Every row comes from one small tree of marks. Brackets hold a mark, then the marks that hang from it, in alphabetical order. Every link used is in the known rows. Which tree was each row made from?
Each row is shifted at random along 4 fixed directions that mean nothing.
Known rows:
(G (A (R L) (Z U)) K): [-2.30 -3.00 -1.14 -2.90  0.99 -3.40 -0.43 -1.15  1.75 -1.85  1.24 -0.40
  0.86 -3.20  2.03  0.94 -2.34  1.30  0.80  1.47  3.52 -1.64 -0.19  0.91
  0.96  1.71  1.25 -2.34  1.70 -2.12 -0.32  1.93 -2.01  3.44 -0.69  1.72
  0.12  0.67  0.17 -0.90  0.51  0.19]
(T (E (K G) (Z L (U R)))): [-0.53  0.19 -2.93 -1.31 -0.72  0.54  0.24  1.24  2.49 -2.04  0.45  5.38
  0.38 -1.45  3.91  0.73 -3.25 -0.07  0.43  1.27  2.19 -0.86  1.32  0.43
  2.16  0.70  1.57 -0.50  0.69  2.40 -0.12  2.34 -1.68  5.23 -0.84 -1.44
  1.01 -2.17 -0.90  1.55  0.57 -3.47]
(G (A U Z) K): [-4.83 -2.20  1.16  0.55  2.19 -4.41 -1.84  0.03  1.78 -2.16  2.26  2.26
  0.01 -4.37  1.14  1.71 -1.82  3.66  2.07  0.90  3.62  0.56 -1.43  0.56
 -0.58  2.70  0.27 -3.25  2.02 -0.80  1.36  4.25 -3.85  3.35 -3.61 -0.08
  0.79  0.51 -0.26 -0.75 -1.55 -1.46]
(T (E (K A) U)): [-2.36 -2.92  0.93 -0.17 -0.57 -0.58 -1.53  0.66 -3.48 -0.38 -0.75  5.44
  2.41 -1.78 -1.60 -2.31 -2.47 -1.95 -1.31 -0.21  0.52 -4.28  1.37  0.27
 -0.45  1.91  2.60 -4.01 -1.69  8.06 -1.58  2.00 -2.05  5.19 -1.95 -3.54
  4.11  0.96  1.80  2.20  1.01 -3.97]
(Z (L (K A G))): [-2.41 -2.94  1.33 -1.73  1.40 -3.44 -0.99 -0.72  1.26  0.10  0.29  1.99
  1.79 -2.35  0.22 -0.35 -1.58 -0.91  0.35  0.28  2.77 -1.19  1.16  0.09
  0.13  2.43  1.99 -1.70  0.91  0.55 -1.77 -0.02 -0.11  1.99 -1.17 -0.45
  1.27 -1.75  2.30  1.18  1.02 -0.77]
(E (G K) L (U R T)): [-2.47 -3.40 -2.01 -0.25 -2.93 -1.56 -0.55  2.00 -0.23 -0.85  0.52  6.71
  0.55 -4.42 -1.78 -0.94 -0.14 -0.60  0.84 -0.08  1.60 -2.76  2.87  1.31
  1.05  2.29  1.31 -2.43 -1.86  4.88 -3.67  1.41 -0.84  4.94 -1.07 -4.50
  4.60  0.88  1.75 -2.25  3.11 -4.04]
(T (E G K L Z) (U A R)): [-2.93 -1.69 -2.19  1.83 -3.69 -1.19 -0.62  1.21 -1.73 -2.95 -0.56  8.15
  1.67 -4.02 -0.21 -0.39 -2.75  1.33  0.89  0.17  3.14 -1.67  1.27  1.60
  0.32  2.21  2.22 -4.04 -1.96  5.97 -0.93  4.65 -1.23  8.88 -2.48 -3.56
  3.36 -0.81 -0.54 -0.04  2.12 -6.20]
(G (A U) K): [-2.55 -2.69 -0.80 -2.32  1.23 -1.34  0.11  0.44 -1.23 -1.15  1.60  1.89
  1.44 -2.81  0.41 -0.50 -1.71 -2.06 -0.60  1.68 -0.30 -3.89 -0.18  0.57
  0.30  0.01  0.66 -4.22  0.55  3.85 -1.30  1.62 -2.29  2.74 -1.17 -1.96
  2.89  1.85  0.15  0.23  0.95 -2.62]
(L (K (A (U R T)) G)): [-3.27 -4.00  0.56 -0.83  0.00 -3.39 -1.23  1.59 -0.72 -1.11  0.97  3.67
  1.38 -4.08 -0.49 -0.25 -0.98 -2.44  0.68  0.45  1.14 -1.13  0.24  1.10
  0.70  1.43  0.79 -2.82 -0.36  4.02 -1.60  1.37 -1.63  2.67 -1.62 -3.64
  3.82 -1.57  3.70  1.28  1.98 -4.57]
(E (G (A R T)) K U (Z L)): [-4.31 -2.85  0.19 -1.25 -1.44 -1.80 -2.23  1.03  0.45 -0.39 -0.87  6.59
  0.54 -5.77 -1.32 -1.27 -2.14  2.56  0.53  0.69  3.47 -3.82  4.40  0.57
 -0.22  5.68  2.07  0.46 -1.24  1.75 -4.07  0.26  0.11  2.28 -0.69 -2.64
  2.25  0.61  2.15 -2.51  1.14 -1.53]
(G (A (R E) T Z)): [-1.91 -0.39 -0.77 -0.76  1.85 -2.05 -1.93  2.63  2.33 -2.49  2.41  1.78
 -1.45 -5.70  3.84  1.98 -1.39  3.38  1.47  2.18  2.58  0.46 -2.35  0.98
 -2.55  0.77 -1.02  0.21  1.53 -0.48 -0.60  2.55 -4.20  0.26 -3.04 -1.84
  1.70  0.02  0.36  1.22 -1.44 -1.83]
(U (T (E (G (A (R L) Z)) K))): [-1.49 -4.17 -1.24 -1.99  0.11 -1.16 -1.33 -0.50 -1.61 -0.96 -1.01  1.28
  1.88 -3.12 -0.96 -1.39 -1.70 -0.58 -0.87  0.23  3.20 -3.51  1.32  0.33
 -0.55  3.13  2.23 -2.54 -1.33  1.58 -3.30  1.14 -1.52  3.82 -0.48 -0.63
  2.58 -0.23  1.67  0.69  2.93 -1.03]
(R (E L (U A) Z) K): [-2.92 -3.30 -0.83 -3.55 -2.18  0.22  0.09  0.15 -1.85 -0.04 -1.98  4.90
  1.65 -1.83 -0.87 -4.07 -1.48 -3.85 -2.20  0.55  1.10 -5.68  4.87 -1.38
  0.66  3.67  2.49 -3.06 -1.27  4.48 -5.27 -1.25  0.47  2.81  1.38 -2.80
  3.90  1.40  2.77 -1.60  4.58 -2.40]
(L (K (A R (U T)) G)): [-2.63 -4.67  0.42 -2.75  1.37 -2.86 -1.46  0.76 -0.51 -0.17  0.16  1.37
  1.71 -4.10 -0.87 -0.93 -1.43 -2.67 -0.16  0.68  1.24 -2.64  1.89  0.54
  0.69  2.24  1.32 -2.00 -0.62  2.64 -3.06 -0.78 -0.58  1.09 -0.01 -2.66
  2.95 -0.62  5.02  1.18  3.09 -2.61]
(U (R G) (T (E L Z))): [ 0.07 -2.79 -3.15 -1.95 -1.34  0.96  0.08  1.16 -1.02 -1.65 -0.16  3.09
  0.93 -2.41  0.74 -1.40 -1.00 -2.34 -0.93  0.62  1.64 -2.77  1.11  0.83
 -0.41  1.00  0.78 -2.71 -2.07  3.60 -3.45  0.83 -1.04  4.45  0.18 -2.53
  3.67 -0.72  1.41  0.67  3.76 -3.52]
(U (A T) (R (E G (L K)))): [-1.06 -4.35 -1.08 -4.31 -0.13  0.33 -1.79  2.82 -0.65  0.32 -0.69  2.75
 -0.26 -4.04 -1.19 -2.57 -0.13 -3.07 -1.72  0.59  0.35 -4.91  3.95  0.70
 -0.36  2.37 -0.10 -1.19 -2.31  4.32 -6.68 -2.85  0.35 -1.54  0.80 -5.05
  5.22  1.86  4.81 -0.41  5.31 -3.28]
(T (U A (R (K G) L))): [ 0.16 -5.09 -0.66 -4.64 -0.31 -0.16 -0.70  0.41 -1.66 -0.84 -1.35  1.29
  2.09 -1.19 -0.24 -2.45 -0.26 -4.32 -1.98 -0.27  1.22 -5.01  3.51  0.88
  1.75  1.00  1.07 -2.80 -1.11  4.23 -3.77 -0.84  0.86  3.22  1.61 -2.74
  4.05 -0.82  4.29  0.65  5.56 -2.64]
(G (A (U R (T E))) K): [ 0.40 -4.45 -3.52 -5.37 -0.07 -1.51  1.07 -1.74 -1.54 -1.86 -0.08 -1.32
  3.25 -1.52 -1.44 -1.26 -2.39 -2.85 -1.93  1.67  1.29 -4.91  0.85 -0.14
  2.84  0.03  2.59 -4.63 -0.32  1.00 -1.99  0.54 -0.96  4.84  1.63  1.07
  1.43  0.64  0.79 -0.31  4.53 -0.60]
(R G K L): [-2.76 -1.87  2.12  0.11  1.48 -1.60 -2.08  1.48  1.42 -1.18  1.17  2.51
 -0.44 -2.83  2.71  0.25  0.49  0.05  1.81 -0.73  3.27 -0.19  0.17  0.80
 -2.26  2.00 -0.55 -3.67  1.36  0.34 -1.51  2.56 -2.32  3.06 -2.22 -1.47
  3.04 -1.60  2.09  1.69  1.58 -2.29]
(K (G (A (Z (U (R L) T))))): [-1.95 -2.10 -1.44 -1.38  0.09 -2.22 -0.30  0.97  1.95 -3.12  0.61  2.51
  0.61 -3.77  2.29  1.62 -0.76  0.56  1.65  1.20  3.60  0.00 -1.37  1.25
 -0.24  0.65 -0.06 -0.76  1.38 -0.46  0.08  2.89 -1.89  4.10 -1.49 -0.62
  1.47 -3.66  0.46  0.72  0.59 -2.72]
(K (A R T Z) G): [-4.26 -5.32  2.25 -1.74  2.21 -1.42 -3.51  1.27 -4.14 -0.61 -1.03  2.60
  1.19 -5.79  0.18 -2.83 -1.14 -2.77 -1.19  0.19  0.91 -4.25 -0.24  1.51
 -3.60  5.23  0.28 -0.40 -1.74  6.34 -2.68  0.28 -2.25 -0.30 -1.85 -4.51
  4.09 -0.51  5.53  2.36  0.35 -3.74]
(R E (K (A T) G) L): [ 0.51 -1.03 -4.50 -4.66 -1.73 -0.56  2.56 -0.39 -0.56 -4.46 -1.26 -0.59
  3.09 -2.56  3.56 -0.34 -1.43 -4.56 -0.42  2.41  2.43 -2.54 -2.20 -0.36
  0.16 -1.13  2.80 -2.97  2.55 -0.32 -1.09  2.44 -1.41  6.18  1.35  1.35
  0.75 -5.17 -0.15  2.47  3.84 -2.72]
(R (G (A (T U)))): [-0.27 -2.58 -0.54 -2.96  2.15 -0.04 -1.05  0.30 -1.17 -1.62 -0.05 -0.40
  2.37 -3.98  0.33 -0.85 -0.20 -0.95 -0.92  1.05  1.02 -4.20  0.29  0.38
 -2.11  0.43  0.69 -2.98  0.04  1.43 -2.27 -0.04 -0.69  2.13  0.16 -1.05
  2.48 -0.68  1.48  2.45  2.26 -0.86]
(U (R (E Z))): [-2.30 -4.15  2.10 -1.48  0.50 -0.98 -2.61  0.15  0.28  0.36 -0.81  3.18
  0.06 -0.51 -1.13 -2.71 -2.09  0.78 -1.01 -0.25  2.87 -1.67  3.58 -0.86
 -0.46  3.74  0.25 -2.93 -1.05  2.44 -3.99 -1.00 -0.91  1.50 -1.06 -1.88
  2.99  1.22  4.77  0.32  2.13 -0.53]
(E (G (A T)) L U Z): [-2.92  0.95 -4.35  0.07 -3.01  1.59  1.75  3.79 -0.28 -2.60  1.14  8.29
  0.13 -6.60  2.90  0.53 -0.32 -0.82  0.74  3.11 -0.63 -3.93  0.66  1.79
 -2.70 -0.41  0.28 -0.24 -0.58  6.27 -3.13  2.30 -0.99  3.94 -1.31 -5.62
  4.43  0.19 -2.61 -1.26 -0.07 -5.85]
(L (K (G A))): [-4.74 -1.19  1.65  2.07  1.38 -3.47 -1.43  2.26  1.65 -1.16  2.57  4.93
 -0.36 -4.50  1.40  1.80 -0.63  1.04  2.74  1.06  1.44  1.44 -1.34  1.07
 -1.46  0.20 -0.48 -3.36  1.40  2.29 -0.42  3.38 -3.12  1.96 -4.33 -3.35
  3.34 -1.41  1.04  1.89 -1.42 -4.41]
(E (Z (L (K (A R T) G)) U)): [-1.59 -1.66 -2.66 -0.63 -2.86 -3.60  1.15 -0.65 -1.24 -2.58  1.75  4.32
  3.22 -3.93  2.76 -0.28 -3.01 -1.37  0.08  1.80  1.21 -1.44 -1.49  1.56
  1.50  1.50  3.19 -2.09  0.69  2.39  0.71  2.23 -1.08  6.58 -1.02 -0.55
  1.20 -1.74 -1.42  1.33 -0.50 -2.49]
(G (K (A (R E L)))): [-3.83 -3.09  2.71 -1.81  2.70 -2.55 -3.07  1.53  1.27  0.66  0.81  2.89
 -1.13 -3.27  0.22 -0.31 -1.81  0.62  0.86 -0.20  3.21 -1.02  0.91  0.03
 -1.27  3.61 -0.62 -1.08  0.10  1.82 -2.97  0.99 -3.08 -0.21 -2.41 -2.34
  2.70  1.48  4.84 -0.51  1.33 -2.23]
(A G (R (E K L)) U Z): [-2.30 -3.12 -1.40 -0.13  0.60 -1.93 -1.66 -0.50 -0.45 -2.91 -0.75  0.41
  1.16 -4.52  2.37 -0.75 -3.56  1.60  0.58  0.73  3.13 -1.83  0.86  0.60
 -0.25  4.40  2.08 -4.64  0.24  1.29  0.21  1.26 -1.17  5.38 -0.74 -0.44
  0.27  1.10  0.75  2.12  1.19 -1.53]
(T (U (R E (K (A Z) G) L))): [-2.90 -2.76  1.69  0.33 -0.72 -3.15 -2.59  1.38 -0.35 -2.16 -0.15  5.21
  0.60 -2.96  2.74  0.12 -1.27  0.18  1.35 -1.23  3.85  0.30 -0.47  0.57
  0.27  2.76 -0.10 -2.72  0.62  3.59  0.51  4.24 -3.23  5.42 -3.02 -2.54
  3.25 -2.21  3.12  1.84  1.67 -3.95]
(E G (K A) U (Z L)): [-3.37 -1.83 -1.78 -1.45 -2.79 -0.68  0.66 -0.02  1.22 -2.06 -1.82  5.74
  2.08 -3.59 -1.55 -1.14 -2.51  0.70  0.19  1.92  3.50 -3.48  4.29  0.15
  1.04  2.94  3.93 -0.43 -0.13  1.85 -3.22  0.52  1.41  5.42  0.49 -1.58
  1.21 -2.41  0.27 -2.27  0.87 -2.67]
(U A (R G K)): [-4.38 -6.58  5.24 -0.09  0.56 -5.02 -4.95 -0.09 -0.55 -0.57 -0.35  2.97
  0.60 -3.17 -5.06 -2.45 -0.48  2.51  1.02 -1.98  5.42 -0.66  2.54  0.81
 -0.82  5.92  0.58 -4.92 -1.69  0.27 -2.62  0.86 -0.81  2.78 -2.40 -1.70
  3.43 -0.86  6.43 -0.49  3.21 -1.90]
(U A (R (E L) (K G)) T): [-1.10 -0.92 -4.58 -0.73 -4.31 -1.99  1.37  4.04  1.16 -4.64  2.00  6.04
 -0.59 -4.61  1.36  1.15 -0.25 -1.89  1.93  1.93  2.25  1.07 -2.53  1.92
  1.63 -1.73  0.17 -1.75  0.13  2.55 -1.37  4.21 -2.96  5.40 -1.87 -4.52
  4.28 -4.22 -0.08 -0.67  2.91 -8.10]
(A (G K) (U (R E) T) (Z L)): [ 0.38 -3.72 -3.67 -2.73  0.45 -2.70 -0.30 -1.19  0.87 -3.46 -0.08 -1.19
  1.54 -3.46  2.66  0.15 -2.43 -0.07 -0.04  0.66  3.60 -1.33 -0.25  0.29
  3.37  3.41  2.12 -3.44  1.02 -1.51  1.09  1.43 -1.64  5.62  0.49  1.22
 -0.19 -1.11 -0.32  0.76  2.62 -0.68]

Write each row's tree:
[-2.95 -1.57 -1.04  2.48 -0.63 -2.05 -0.23  2.31 -0.28 -2.21  3.20  3.22
 -0.94 -3.69  5.67  1.11 -1.09 -0.66  1.38  1.45  0.11  0.47 -2.47  3.19
 -1.58 -0.57 -0.27 -3.88  1.08  4.73 -0.02  3.75 -3.61  3.88 -3.81 -3.76
  3.98  1.09 -0.90  2.42 -2.66 -4.43]	(A (R (L K)) Z)
[ 0.10 -0.18 -1.27  0.11  3.41 -1.35 -2.07  2.93  1.38 -2.30  3.45  1.86
 -0.42 -6.43  3.84  2.17 -0.13  2.12  1.55  0.79  0.85  0.11 -2.26  1.37
 -1.13  0.87 -0.44 -1.14  1.26  1.64  0.83  3.04 -4.30  1.92 -2.81 -3.34
  2.29 -0.22 -0.25  2.52 -0.33 -3.25]	(A (G K) (T U))
[-0.08 -1.39 -3.99 -1.84  0.45 -2.10  1.98 -0.37  2.54 -4.08  1.42 -2.78
  1.74 -3.92  2.45  1.70 -2.06 -0.07  0.91  4.06  1.78 -0.28 -0.93  1.34
  0.74 -2.42  2.97 -3.50  2.22 -1.70 -0.26  0.95 -0.63  4.22  0.19  0.50
 -0.07 -2.75 -1.23  2.00 -0.23 -2.21]	(L (K (A G R Z)))
[ 0.09 -0.87 -3.40 -2.59  0.94  0.09 -0.29  0.01  1.79 -1.37  0.01  1.66
  1.27 -4.15  1.19  0.04 -1.37  1.92 -0.25  1.32  2.74 -2.62  2.40 -0.51
 -0.90  2.52  2.45 -0.62  0.16 -0.75 -2.65  0.62 -0.92  3.64  0.52  0.15
  0.42  0.13  0.05 -0.22  2.54  0.32]	(A (T (E (G K) L U Z)))
[ 0.10 -2.17 -2.37 -1.57  2.38 -0.94  0.21 -0.31  0.53 -2.77  1.25 -1.14
  1.87 -3.16  1.45  0.32 -1.93 -0.07  0.15  1.73  0.89 -2.22  0.00  0.55
  0.81  0.34  1.68 -5.09  1.28  0.96  0.46  1.03 -1.31  4.99 -0.12 -0.30
  0.63  0.00 -0.61  2.24  1.32 -1.61]	(A (G K) U)
[ 0.03 -1.19 -2.55 -3.15 -0.06 -0.71 -0.45  2.08  1.75 -3.08  0.63  1.52
  0.52 -4.47  3.76  0.99 -1.04 -0.31  0.07  1.86  2.38 -1.65 -0.76  1.10
 -0.47  0.48  0.49  1.34  1.25  0.84 -0.88  1.14 -2.07  2.37 -0.34 -1.58
  1.75 -2.28  0.60  1.21  0.92 -2.39]	(K (A T (Z (U (R (E G) L)))))
[-1.81 -1.74 -2.72 -2.71 -2.31 -0.64  1.32  0.55  0.73 -2.12  0.82  3.95
  2.01 -2.67 -0.41 -1.01 -2.32 -1.47 -0.85  2.35  1.80 -2.55  1.76  0.38
  1.81  0.92  3.26  0.56  0.11  1.73 -2.66  0.47 -0.51  3.76  0.74 -1.78
  1.81 -1.94 -0.07 -1.76  0.80 -3.05]	(E (K A) (Z (U T)))
[-2.40 -2.70  0.20 -3.16  2.56 -0.64 -1.90  1.81  2.01 -1.47 -0.41  1.93
  0.02 -4.30  2.22  0.16 -1.74 -0.64  0.37  1.52  2.37 -2.08  1.40  0.91
 -0.56  2.20 -0.06  1.92  0.41  1.96 -1.57 -0.36 -1.23  0.16 -0.40 -2.75
  1.65 -2.41  4.06  1.42  0.42 -2.99]	(K (A R (Z U)) G)
[-2.03 -3.53 -2.60 -4.12 -0.87 -0.71  0.67  0.92 -1.63 -1.33  0.43  2.64
  0.87 -2.68  1.03 -1.07 -1.73 -3.85 -1.20  1.38  0.58 -4.39  0.38  0.34
  1.52  0.94  0.11 -3.17 -0.41  3.59 -2.99  1.29 -2.09  2.83  0.29 -2.04
  3.63  1.58  1.25 -1.44  3.63 -3.32]	(G (A (U (R (E Z) L) T)) K)
[-1.17 -3.84  0.83 -0.03 -0.73 -2.11 -2.37  2.03  0.23 -0.90  0.81  4.52
  0.42 -3.17 -1.94 -0.78  0.18  1.03  0.62 -0.80  2.37 -1.15  1.88  1.01
  0.27  1.92  0.23 -2.42 -1.42  3.09 -2.29  0.84 -1.37  3.80 -1.47 -3.60
  4.27 -0.27  3.66  0.19  2.10 -2.53]	(E (U (R G) T))
[-1.11 -3.99 -0.48 -2.67  1.98 -1.01 -1.35  0.40 -0.70 -1.36  0.58 -0.69
  1.05 -3.80 -0.71 -1.73 -0.01 -0.33 -1.75  1.28  1.41 -3.29  0.87  1.11
 -2.01  2.35  1.38 -1.06 -0.31  1.06 -3.14 -0.88 -0.71  0.11 -0.26 -1.94
  2.64  0.29  1.73  0.24  0.86 -0.78]	(U (A T Z))
[-1.12 -2.03 -0.35 -0.49  0.05 -0.79 -1.39  1.42 -0.06 -1.70 -0.65  3.33
  1.30 -3.27 -0.36 -0.79 -0.64  0.19  0.35 -0.08  2.31 -1.70  0.77 -0.73
 -0.44  1.48  0.66 -3.79 -0.13  2.01 -1.80  1.01 -1.77  4.43 -0.95 -2.00
  3.20 -1.02  2.23  2.14  2.39 -2.24]	(R (E (U T)) G)
[-4.52 -2.39  0.83  1.05 -1.29 -0.42 -2.22  1.40 -0.72 -0.15 -1.21  8.66
  0.05 -2.70 -0.15 -1.59 -2.44  0.52  0.62 -0.97  2.78 -2.01  3.36  0.26
 -0.84  4.80  1.22 -2.42 -2.00  6.16 -2.39  2.58 -1.41  4.96 -2.27 -3.88
  3.41  0.66  2.67 -0.23  1.60 -4.50]	(T (E (K G) L (U R) Z))
[ 0.17 -0.34 -2.77  0.85 -0.15 -3.79  0.07  0.09  1.21 -3.20  3.39  1.17
  1.72 -4.49  5.53  2.09 -0.79  1.78  0.83  1.10  1.76  1.19 -2.94  1.68
  0.52  0.25  2.39 -1.57  2.71 -0.35  2.39  3.85 -2.98  5.23 -2.49 -0.18
  0.68 -1.39 -3.28  2.38 -2.04 -0.53]	(A (T U) (Z (L K)))
[-3.74 -2.34 -0.93 -1.91 -0.03 -0.30 -0.43  1.32 -1.61 -1.87 -1.13  3.68
  0.65 -4.01  2.40 -0.89 -1.44 -3.08  0.16  0.18  2.58 -2.84 -0.66 -0.17
 -1.35  3.25 -0.34 -3.50  0.04  2.89 -2.32  2.46 -2.49  3.94 -0.65 -1.77
  3.30 -0.57  2.07  0.21  3.19 -4.42]	(R (E Z) (G (K (A (U T)))) L)
[-3.57 -1.63  2.16  2.58  1.33 -5.85 -1.83  0.34  2.29 -2.18  2.63  2.31
  0.91 -4.81 -0.48  2.15 -1.51  4.08  3.23  0.88  4.12  3.02 -2.00  0.87
 -1.48  1.39  1.50 -4.08  1.65 -1.12  1.04  3.49 -2.65  4.21 -4.23 -0.57
  1.07 -2.20  0.72  1.64 -1.47 -2.57]	(L (K (A G)))
[ 1.73 -0.74 -2.69 -1.21  2.11 -0.74 -2.08  2.03  1.77 -2.65  1.47  0.35
  0.04 -5.72  2.36  1.45 -2.08  3.36  1.12  1.40  2.31 -0.92 -0.17  1.24
 -0.64  1.23  1.43 -1.18  0.06  0.09 -0.25  1.46 -2.59  3.41 -0.90 -1.46
  0.68 -0.21  0.76  3.08  1.18 -1.80]	(A G R (T (E K U)))
[-0.34 -3.30 -2.40 -5.51  1.88 -1.24  0.85 -1.75  1.81 -1.27  0.30 -3.18
  1.69 -1.85 -1.02 -0.51 -2.39 -0.22 -0.84  2.98  2.17 -3.66  1.94 -0.24
  1.14 -0.50  2.27 -2.98  1.03 -2.42 -3.45 -1.09 -0.11  1.72  1.59  1.84
 -0.07  0.58  1.46 -0.89  2.51  1.04]	(G (A R) K)
[-1.47 -0.58 -2.76 -2.40  0.33  2.12  0.76  1.52  4.08 -0.79 -0.14  2.24
 -0.18 -2.63  0.36 -0.23 -0.81  0.10  0.35  2.22  1.81 -2.85  5.04  0.17
 -0.72  0.07  1.97 -0.18  0.61  0.60 -5.55 -1.44  1.36  1.19  0.93 -2.43
  1.60 -0.56  0.28 -1.15  2.12 -1.73]	(E G K L)
[ 0.63 -3.10  0.87 -1.19  1.09 -4.33 -2.45 -1.64  1.43 -0.27  1.37  1.58
  2.85 -1.44 -1.63 -0.09 -2.02  3.41  0.04 -1.19  4.58 -0.03  1.06 -0.82
  1.47  3.33  2.60 -1.64  0.10 -2.02  0.14  0.82 -1.75  5.25 -1.17  1.90
  0.32 -0.52  1.65  1.35  2.09  2.48]	(Z (U (T E)))
[-0.19 -2.66 -1.58 -3.19 -0.60 -1.64 -0.44 -0.96  1.52 -1.81 -1.29  1.95
  2.19 -1.72  0.29 -0.56 -2.68  0.84 -0.38  0.67  4.02 -1.93  2.81 -0.81
  2.56  1.85  2.20 -1.98  0.42  0.10 -1.78  0.51 -0.09  5.21  0.55  0.35
  0.63 -1.60  2.15 -0.07  3.33 -0.52]	(T (U (R (E (G (K A)) (Z L)))))
[-2.16 -3.59 -0.13  1.10 -0.43 -1.68 -1.21  0.87 -1.59 -2.39  1.51  2.93
  0.85 -2.10  2.34 -0.96 -1.56 -0.41 -0.43  0.49  0.41 -1.43 -0.21  1.94
 -0.06  1.31  0.49 -4.50  0.06  5.57  0.59  2.33 -2.35  5.08 -2.44 -3.15
  3.41  1.06  0.45  2.13 -0.96 -2.91]	(A (U R) Z)
